Here is a tiny trained network, its code and every weight. The questions are about switching its units off for an input and a class, where a switched-off unit gives its printed mean instead of its output.

import numpy as np


def w(rows, s, z=0):
    codes = np.array(rows[::2]) - 128.0
    scale = np.full(codes.shape[1], s)
    scale[-1] = z or s
    return codes * scale


def f(y):
    return y / 2 * (1 + np.tanh(0.7978845608 * (y + 0.044715 * y**3)))


def log_softmax(a):
    a = a - a.max(-1, keepdims=True)
    return a - np.log(np.exp(a).sum(-1, keepdims=True))


def net(x, mask):
    res = np.array(x, float).reshape(1, 6) / 4 @ E
    y = f(res @ A[0][:, :-1].T + A[0][:, -1])
    res = res + np.where(mask, y, B[0][:, -1]) @ B[0][:, :-1]
    return log_softmax(res[-1] @ U[:, :-1].T + U[:, -1])


A, B = {}, {}
E = w([
[254,132,201,82,129,91,138,80,159,150],'x0',
[96,181,125,155,141,48,184,228,214,78],'x1',
[127,61,160,136,52,160,78,119,160,119],'x2',
[154,95,117,187,10,113,154,108,140,195],'x3',
[123,152,64,26,76,104,167,61,160,99],'x4',
[139,207,154,117,88,192,150,120,63,131],'x5',
],0.0098)
A[0] = w([
[94,99,83,175,103,150,128,132,122,115,65],'N1',
[188,143,117,92,101,79,163,101,181,121,155],'N2',
[36,94,130,100,187,120,67,163,138,78,159],'N3',
[181,100,199,170,146,110,137,187,126,176,97],'N4',
[121,129,210,109,98,176,94,156,138,53,108],'N5',
[65,254,101,91,205,99,202,166,116,102,89],'N6',
[108,95,118,140,150,144,143,80,86,150,161],'N7',
[184,129,188,132,116,91,126,129,163,177,233],'N8',
[91,92,93,138,194,106,85,133,171,156,145],'N9',
[65,138,90,167,66,109,134,131,95,131,137],'N10',
[104,118,87,140,26,137,149,148,127,203,155],'N11',
[98,136,126,149,68,157,126,103,103,155,252],'N12',
[184,147,104,62,85,93,153,31,174,118,141],'N13',
[82,175,139,117,193,158,140,173,130,72,246],'N14',
[181,125,129,87,141,198,81,58,40,166,94],'N15',
[85,118,155,173,150,130,121,165,136,147,180],'N16',
],0.0099,0.0032)
B[0] = w([
[101,94,106,144,103,185,136,146,178,95,161],'N1',
[156,90,141,99,98,53,190,96,150,149,197],'N2',
[123,60,59,82,100,127,50,203,94,141,216],'N3',
[188,172,175,223,182,93,73,114,162,68,185],'N4',
[138,155,133,147,27,149,92,168,109,220,166],'N5',
[71,211,48,88,197,28,203,175,135,179,236],'N6',
[99,104,137,98,170,185,104,117,140,91,174],'N7',
[191,133,198,161,128,74,117,109,144,118,196],'N8',
[175,78,60,101,159,130,117,169,106,43,185],'N9',
[50,114,107,186,138,173,163,141,203,118,177],'N10',
[79,117,151,161,80,156,192,75,200,90,197],'N11',
[67,131,129,149,141,193,123,75,159,161,190],'N12',
[180,103,191,8,73,105,176,64,135,160,226],'N13',
[113,179,84,151,88,101,135,255,84,165,222],'N14',
[99,185,204,99,210,231,98,34,8,143,248],'N15',
[142,102,127,151,126,103,133,176,160,84,179],'N16',
],0.0082,0.013)
U = w([
[69,245,73,110,206,63,193,190,127,149,192],'0',
[210,103,175,43,58,93,181,48,159,155,2],'1',
[32,99,122,199,77,201,153,106,216,111,136],'2',
[115,141,138,144,23,171,28,198,99,199,100],'3',
[115,23,74,102,183,147,51,191,99,73,114],'4',
[100,185,185,102,207,230,90,43,18,156,231],'5',
[217,163,189,254,188,91,85,140,169,83,117],'6',
],0.0088,0.00084)

Each question gives the input, the list of numbers given to net, and the class t.
The units are the neurons (one row each of A and B). Each row of codes is followed by its name. A weight is (code - 128) times the scale printed after its matrix; where a second scale follows, it is the last column's (A, B and U).
mask holds one flag per neuron, in row order. A switched-off neuron (its flag False) gives its mean, the last column of its row in B, instead of its output. The means were averaged over made-up inputs and are rounded, as every weight is.
A unit's drop is (log p(t) with every unit on - log p(t) with that unit switched off) / (log p(t) with every unit on - log p(t) with every unit switched off).
The circuit of an input: a set's keep is (log p(t) with only the set's units on - log p(t) with every unit switched off) / (log p(t) with every unit on - log p(t) with every unit switched off). Starting from the 12 units with the biggest drops (on a tie, the unit counted first), units are removed one at a time, each time the one whose removal leaves the highest keep (on an exact tie, the one counted first), for as long as the keep stays at least 0.8.
circuit, biggest first: the units of the circuit, biggest drop first
unit that matters most: the unit with the biggest drop
k most important neurons: the k neurons with the biggest drops, biggest first
drop when u is switched off: that unit's drop, to one decimal
input [8,-4,-8,-8,8,3], class 1: unit that matters most	N13
input [-1,3,0,-2,0,-5], class 4: 2 most important neurons	N3, N9
input [2,2,8,8,-1,-5], class 2: 3 most important neurons	N11, N12, N1
input [3,-1,-8,-1,-7,8], class 0: 4 most important neurons	N6, N14, N13, N12
input [8,-3,8,-1,-6,0], class 6: 3 most important neurons	N4, N8, N13
input [-4,2,0,2,4,8], class 2: 2 most important neurons	N11, N10
input [-5,6,1,4,4,1], class 2: 2 most important neurons	N11, N10
input [-1,5,6,2,-7,-7], class 6: 2 most important neurons	N4, N8
input [-3,8,5,0,-7,5], class 3: 2 most important neurons	N5, N14
input [-6,4,5,-3,-4,5], class 3: 2 most important neurons	N5, N3
input [2,4,3,-3,6,6], class 1: 3 most important neurons	N13, N2, N10
input [2,7,-8,8,3,-2], class 1: 3 most important neurons	N2, N13, N14
input [-3,-2,-4,-5,-8,2], class 0: 2 most important neurons	N6, N14
input [3,6,-7,3,-7,-3], class 6: circuit, biggest first	N4
input [-1,7,7,-6,-6,5], class 3: drop when N5 is switched off	1.1
input [-1,6,-3,2,-7,-6], class 6: drop when N4 is switched off	1.1
input [-2,-1,-1,8,3,-7], class 2: drop when N11 is switched off	0.2
